Here is a tiny trained network, its code and every weight. The questions are about switching its units off for an input and a class, where a switched-off unit gives its printed mean instead of its output.

import numpy as np


def w(rows, s, z=0):
    codes = np.array(rows[::2]) - 128.0
    scale = np.full(codes.shape[1], s)
    scale[-1] = z or s
    return codes * scale


def norm(h):
    return h / np.sqrt((h * h).mean(-1, keepdims=True) + 1e-5)


def f(y):
    return np.maximum(y, 0)


def log_softmax(a):
    a = a - a.max(-1, keepdims=True)
    return a - np.log(np.exp(a).sum(-1, keepdims=True))


def net(x, mask):
    res = np.array(x, float).reshape(1, 5) / 4 @ E
    u = 0
    for l in range(4):
        y = f(norm(res) @ A[l][:, :-1].T + A[l][:, -1])
        res = res + np.where(mask[u : u + 6], y, B[l][:, -1]) @ B[l][:, :-1]
        u += 6
    return log_softmax(norm(res)[-1] @ U[:, :-1].T + U[:, -1])


A, B = {}, {}
E = w([
[117,121,35,102,157,135,159,195,165,126,101,177],'x0',
[23,224,125,112,125,99,126,170,174,94,157,46],'x1',
[34,68,147,162,95,116,97,254,60,183,141,96],'x2',
[108,152,118,246,124,209,215,148,72,112,172,121],'x3',
[108,176,161,107,151,134,98,143,54,106,34,125],'x4',
],0.0074)
A[0] = w([
[63,167,146,59,176,140,129,112,125,105,199,127,3],'0.n1',
[148,70,189,105,138,98,190,251,51,233,103,87,66],'0.n2',
[96,88,170,149,88,120,109,153,139,69,173,183,66],'0.n3',
[159,216,81,80,149,109,128,158,1,55,96,98,43],'0.n4',
[96,230,236,103,61,110,136,95,126,154,185,91,121],'0.n5',
[237,139,155,177,110,180,73,143,104,177,93,199,154],'0.n6',
],0.0062,0.0046)
B[0] = w([
[212,186,117,71,201,176,103,141,119,78,195,145,147],'0.n1',
[88,104,68,98,189,85,82,21,102,8,86,90,253],'0.n2',
[81,90,115,100,74,150,49,112,45,179,127,112,147],'0.n3',
[62,142,65,130,2,160,124,68,162,161,40,183,175],'0.n4',
[149,79,148,81,86,203,134,118,131,185,101,77,234],'0.n5',
[115,156,182,138,100,200,80,167,135,200,109,96,242],'0.n6',
],0.0079,0.0052)
A[1] = w([
[119,119,116,202,105,169,175,128,88,89,141,124,41],'1.n1',
[120,131,122,71,105,173,125,164,123,122,179,123,33],'1.n2',
[114,108,103,65,194,176,106,129,74,124,152,111,176],'1.n3',
[128,100,161,90,147,38,108,128,152,149,129,151,77],'1.n4',
[155,109,120,123,119,111,109,129,137,132,254,141,2],'1.n5',
[90,218,160,139,115,131,118,164,133,101,145,94,93],'1.n6',
],0.0097,0.0025)
B[1] = w([
[142,166,193,72,60,21,188,124,108,134,125,125,220],'1.n1',
[152,164,53,183,141,78,151,179,158,165,90,164,167],'1.n2',
[105,136,175,136,56,162,161,162,200,143,183,185,254],'1.n3',
[138,189,158,144,69,78,207,134,23,109,170,137,202],'1.n4',
[63,186,1,150,59,133,12,96,100,158,83,152,174],'1.n5',
[183,153,143,70,189,145,21,174,174,235,210,164,197],'1.n6',
],0.0081,0.0053)
A[2] = w([
[161,83,154,61,139,1,91,130,141,144,126,132,16],'2.n1',
[67,51,116,159,162,48,75,209,68,142,158,58,56],'2.n2',
[77,190,116,73,97,151,122,129,92,185,105,121,160],'2.n3',
[117,139,59,93,159,120,199,224,164,113,77,174,96],'2.n4',
[109,183,143,176,155,133,200,139,83,129,179,139,19],'2.n5',
[191,178,134,157,159,114,162,102,170,66,115,107,3],'2.n6',
],0.0082,0.0024)
B[2] = w([
[133,155,176,211,115,103,215,135,99,107,169,94,178],'2.n1',
[67,126,144,88,127,199,163,120,165,79,160,177,199],'2.n2',
[145,142,114,90,171,8,149,131,92,156,117,155,255],'2.n3',
[185,100,185,97,108,150,98,49,85,160,157,30,184],'2.n4',
[141,111,171,185,91,85,201,125,121,72,184,104,151],'2.n5',
[98,173,140,106,132,162,96,104,138,96,111,172,146],'2.n6',
],0.012,0.0084)
A[3] = w([
[122,136,128,148,179,140,121,73,180,107,106,120,2],'3.n1',
[167,147,157,92,168,85,124,113,168,128,148,190,201],'3.n2',
[90,80,28,184,98,100,149,57,173,168,229,128,81],'3.n3',
[172,1,175,228,134,130,109,132,84,101,96,226,72],'3.n4',
[126,214,134,148,145,164,113,29,142,114,106,170,93],'3.n5',
[81,94,178,44,134,136,128,79,107,205,181,82,207],'3.n6',
],0.009,0.0022)
B[3] = w([
[102,85,68,74,53,160,201,113,94,118,155,84,134],'3.n1',
[64,97,167,186,66,166,172,192,145,131,201,182,182],'3.n2',
[105,155,212,71,176,74,56,116,58,139,1,151,175],'3.n3',
[122,236,53,38,184,107,127,187,244,171,196,105,162],'3.n4',
[11,64,86,141,171,145,96,190,111,66,144,110,164],'3.n5',
[212,100,55,211,149,210,127,90,155,85,89,117,250],'3.n6',
],0.0092,0.013)
U = w([
[5,89,125,113,126,220,153,115,135,10,165,184,140],'0',
[162,178,198,140,70,43,229,122,80,114,189,128,135],'1',
[85,158,126,76,140,82,13,88,61,168,39,172,156],'2',
[170,207,100,86,169,177,108,192,231,192,196,129,134],'3',
[228,67,135,135,120,214,102,65,97,117,128,3,158],'4',
[164,99,81,206,119,92,148,160,178,106,74,151,187],'5',
[127,31,139,176,198,74,115,166,154,117,111,104,2],'6',
[135,24,126,183,155,84,97,213,136,108,110,110,6],'7',
],0.012,0.006)

Each question gives the input, the list of numbers given to net, and the class t.
The units are the neurons (one row each of A and B). Each row of codes is followed by its name. A weight is (code - 128) times the scale printed after its matrix; where a second scale follows, it is the last column's (A, B and U).
mask holds one flag per neuron, layer by layer. A switched-off neuron (its flag False) gives its mean, the last column of its row in B, instead of its output. The means were averaged over made-up inputs and are rounded, as every weight is.
A unit's drop is (log p(t) with every unit on - log p(t) with that unit switched off) / (log p(t) with every unit on - log p(t) with every unit switched off).
The circuit of an input: a set's keep is (log p(t) with only the set's units on - log p(t) with every unit switched off) / (log p(t) with every unit on - log p(t) with every unit switched off). Starting from the 12 units with the biggest drops (on a tie, the unit counted first), units are removed one at a time, each time the one whose removal leaves the highest keep (on an exact tie, the one counted first), for as long as the keep stays at least 0.8.
units of the circuit, in order: the units of the circuit, biggest drop first
k most important neurons: the k neurons with the biggest drops, biggest first
top k neurons in layer l: the k neurons of layer l with the biggest drops, biggest first
input [4,5,0,-3,4], class 3: 2 most important neurons	(1.n6; 2.n3)
input [6,-6,-6,1,3], class 0: units of the circuit, in order	(3.n5)
input [-7,2,-5,6,-4], class 4: top 2 neurons in layer 1	(1.n4; 1.n3)
input [-6,4,-5,2,4], class 4: top 2 neurons in layer 2	(2.n2; 2.n6)
input [7,-5,-1,-7,-8], class 2: top 2 neurons in layer 2	(2.n3; 2.n5)
input [-7,5,-1,-4,-7], class 2: 2 most important neurons	(1.n5; 3.n3)
input [2,-7,4,8,-6], class 1: 2 most important neurons	(1.n1; 2.n5)
input [-4,-5,2,1,-6], class 2: 2 most important neurons	(1.n5; 3.n3)
input [1,-4,6,7,8], class 2: 4 most important neurons	(0.n4; 0.n2; 1.n4; 2.n1)
input [-1,2,-7,-7,0], class 0: top 4 neurons in layer 2	(2.n6; 2.n3; 2.n5; 2.n4)
input [7,5,-2,3,-2], class 4: 2 most important neurons	(2.n4; 0.n6)
input [-3,-6,6,1,4], class 0: 2 most important neurons	(0.n2; 2.n2)
input [3,-5,-3,-3,-5], class 2: 3 most important neurons	(3.n3; 1.n5; 0.n5)
input [7,-5,-2,-7,-5], class 1: units of the circuit, in order	(2.n1)
input [0,7,-2,6,-1], class 3: 2 most important neurons	(1.n6; 1.n4)
input [-5,8,7,2,-5], class 3: top 2 neurons in layer 3	(3.n5; 3.n2)
input [6,-7,-4,3,1], class 3: 2 most important neurons	(3.n4; 0.n6)
input [4,-3,-2,-4,2], class 1: top 2 neurons in layer 1	(1.n4; 1.n2)
input [0,0,-6,5,7], class 2: top 2 neurons in layer 0	(0.n4; 0.n2)
input [4,7,6,1,5], class 3: top 2 neurons in layer 3	(3.n5; 3.n3)
input [-1,-4,-4,2,5], class 2: most important neuron	(0.n6)
input [-8,-7,8,0,-6], class 0: top 2 neurons in layer 0	(0.n2; 0.n5)
input [8,2,0,8,-2], class 1: 2 most important neurons	(2.n5; 1.n1)
input [5,-5,-3,-4,-5], class 2: 3 most important neurons	(3.n3; 1.n1; 1.n5)
input [7,6,-5,-6,6], class 4: top 3 neurons in layer 0	(0.n6; 0.n2; 0.n4)
